Below are the code and all the weights of a small trained network. Each question names an input and a target symbol and asks about switching units off, where a switched-off unit gives its printed mean instead of its output.

import numpy as np


def w(rows, s, z=0):
    codes = np.array(rows[::2]) - 128.0
    scale = np.full(codes.shape[1], s)
    scale[-1] = z or s
    return codes * scale


def f(y):
    return np.maximum(y, 0)


def softmax(a):
    e = np.exp(a - a.max(-1, keepdims=True))
    return e / e.sum(-1, keepdims=True)


def log_softmax(a):
    a = a - a.max(-1, keepdims=True)
    return a - np.log(np.exp(a).sum(-1, keepdims=True))


def net(x, mask):
    ids = ['βγζθμξσω'.index(c) for c in x.split()]
    T = len(ids)
    res = E[ids] + P[:T]
    q, k, v = (res @ M[0].T for M in (Q, K, V))
    z = softmax(np.where(np.tri(T) > 0, q @ k.T / 2**0.5, -1e9)) @ v
    res = res + np.where(mask[0], z, O[0][:, -1]) @ O[0][:, :-1]
    y = f(res @ A[0][:, :-1].T + A[0][:, -1])
    res = res + np.where(mask[1:13], y, B[0][:, -1]) @ B[0][:, :-1]
    return log_softmax(res[-1] @ U[:, :-1].T + U[:, -1])


Q, K, V, O, A, B = {}, {}, {}, {}, {}, {}
E = w([
[143,183,159,127],'β',
[179,92,212,90],'γ',
[163,185,68,88],'ζ',
[124,101,52,134],'θ',
[156,102,66,151],'μ',
[151,91,132,130],'ξ',
[113,198,254,111],'σ',
[128,88,95,213],'ω',
],0.011)
P = w([
[197,254,23,179],'0',
[215,114,182,210],'1',
[93,146,71,107],'2',
[210,100,194,207],'3',
[75,145,98,94],'4',
[206,84,196,196],'5',
[67,129,115,86],'6',
[203,63,191,192],'7',
[64,117,120,80],'8',
[206,50,190,195],'9',
[61,99,133,67],'10',
[206,55,178,202],'11',
[54,80,154,64],'12',
],0.0094)
Q[0] = w([
[248,136,147,189],'h1',
[131,143,127,159],'h1',
],0.015)
K[0] = w([
[255,234,75,206],'h1',
[99,163,58,156],'h1',
],0.0097)
V[0] = w([
[28,223,24,121],'h1',
[125,192,255,151],'h1',
],0.0087)
O[0] = w([
[66,55,9,99,254],'h1',
[55,230,173,195,76],'h1',
],0.011,0.0028)
A[0] = w([
[53,110,113,8,218],'n1',
[130,164,152,200,124],'n2',
[166,150,160,216,2],'n3',
[165,87,96,140,149],'n4',
[199,67,152,176,54],'n5',
[107,102,93,195,237],'n6',
[132,120,174,170,53],'n7',
[178,89,155,175,130],'n8',
[191,110,145,123,145],'n9',
[45,112,122,136,227],'n10',
[190,136,157,171,217],'n11',
[96,127,146,108,90],'n12',
],0.011,0.0045)
B[0] = w([
[74,135,77,69,233],'n1',
[84,114,37,134,164],'n2',
[100,101,2,120,147],'n3',
[236,141,176,131,251],'n4',
[107,220,42,115,207],'n5',
[96,108,242,142,254],'n6',
[108,112,60,99,144],'n7',
[90,202,103,137,199],'n8',
[165,196,124,126,188],'n9',
[77,55,161,128,199],'n10',
[118,176,190,119,200],'n11',
[99,143,123,147,134],'n12',
],0.0078,0.0066)
U = w([
[91,203,7,189,51],'β',
[205,252,250,157,189],'γ',
[114,169,62,58,83],'ζ',
[63,54,103,45,105],'θ',
[188,99,67,124,39],'μ',
[208,130,124,152,127],'ξ',
[3,159,122,184,88],'σ',
[102,26,228,201,252],'ω',
],0.0063,0.0037)

Each question gives the input, a string of symbols that net reads in full, and the target symbol t.
The units are the heads (2 rows each of Q, K, V and O) and the neurons (one row each of A and B). Each row of codes is followed by its name. A weight is (code - 128) times the scale printed after its matrix; where a second scale follows, it is the last column's (O, A, B and U).
mask holds one flag per unit, heads first, then neurons. A switched-off unit (its flag False) gives its mean, the last column of its rows in O or B, instead of its output. The means were averaged over made-up inputs and are rounded, as every weight is.
A unit's drop is (log p(t) with every unit on - log p(t) with that unit switched off) / (log p(t) with every unit on - log p(t) with every unit switched off).
The circuit of an input: a set's keep is (log p(t) with only the set's units on - log p(t) with every unit switched off) / (log p(t) with every unit on - log p(t) with every unit switched off). Starting from the 12 units with the biggest drops (on a tie, the unit counted first), units are removed one at a time, each time the one whose removal leaves the highest keep (on an exact tie, the one counted first), for as long as the keep stays at least 0.8.
circuit, biggest first: the units of the circuit, biggest drop first
most important unit: the unit with the biggest drop
k most important neurons: the k neurons with the biggest drops, biggest first
drop when u is switched off: that unit's drop, to one decimal
input γ μ ξ β, target β: circuit, biggest first	(h1, n3, n2, n6)
input θ σ ξ γ, target μ: circuit, biggest first	(h1, n4)
input ζ ζ ξ ω ξ μ ζ σ β μ ω γ, target θ: circuit, biggest first	(h1)
input γ β β γ θ ξ μ θ, target β: circuit, biggest first	(h1, n3, n2, n5)
input μ ξ θ, target θ: circuit, biggest first	(n1, h1, n5)
input θ σ ζ σ σ ζ, target μ: circuit, biggest first	(h1, n4)
input σ ξ ω β θ θ ω ω β γ ξ θ, target σ: circuit, biggest first	(h1, n4, n2)
input γ ω ξ ζ γ ω, target β: 3 most important neurons	(n3, n2, n5)
input ζ ξ γ β ω θ ζ ω γ ξ σ μ, target θ: 3 most important neurons	(n1, n6, n10)
input γ β β σ, target β: circuit, biggest first	(n3, h1, n2)
input θ θ β ξ ξ ξ β β ξ ξ μ β σ, target σ: circuit, biggest first	(h1, n4, n2)
input ξ σ ξ γ γ, target γ: 2 most important neurons	(n11, n1)
input θ γ β ξ θ σ θ γ β γ β, target γ: 2 most important neurons	(n1, n11)
input ξ β β ζ ξ ω γ σ θ β ω, target ω: most important unit	n5
input ξ γ ξ β σ, target σ: drop when n2 is switched off	0.3
input σ β ξ γ ξ ξ μ β ξ μ, target σ: drop when h1 is switched off	1.3
input σ σ β β γ θ ξ β θ γ, target σ: drop when h1 is switched off	1.1
input β β β β ξ ω ξ ξ γ ζ, target ω: drop when n9 is switched off	0.1
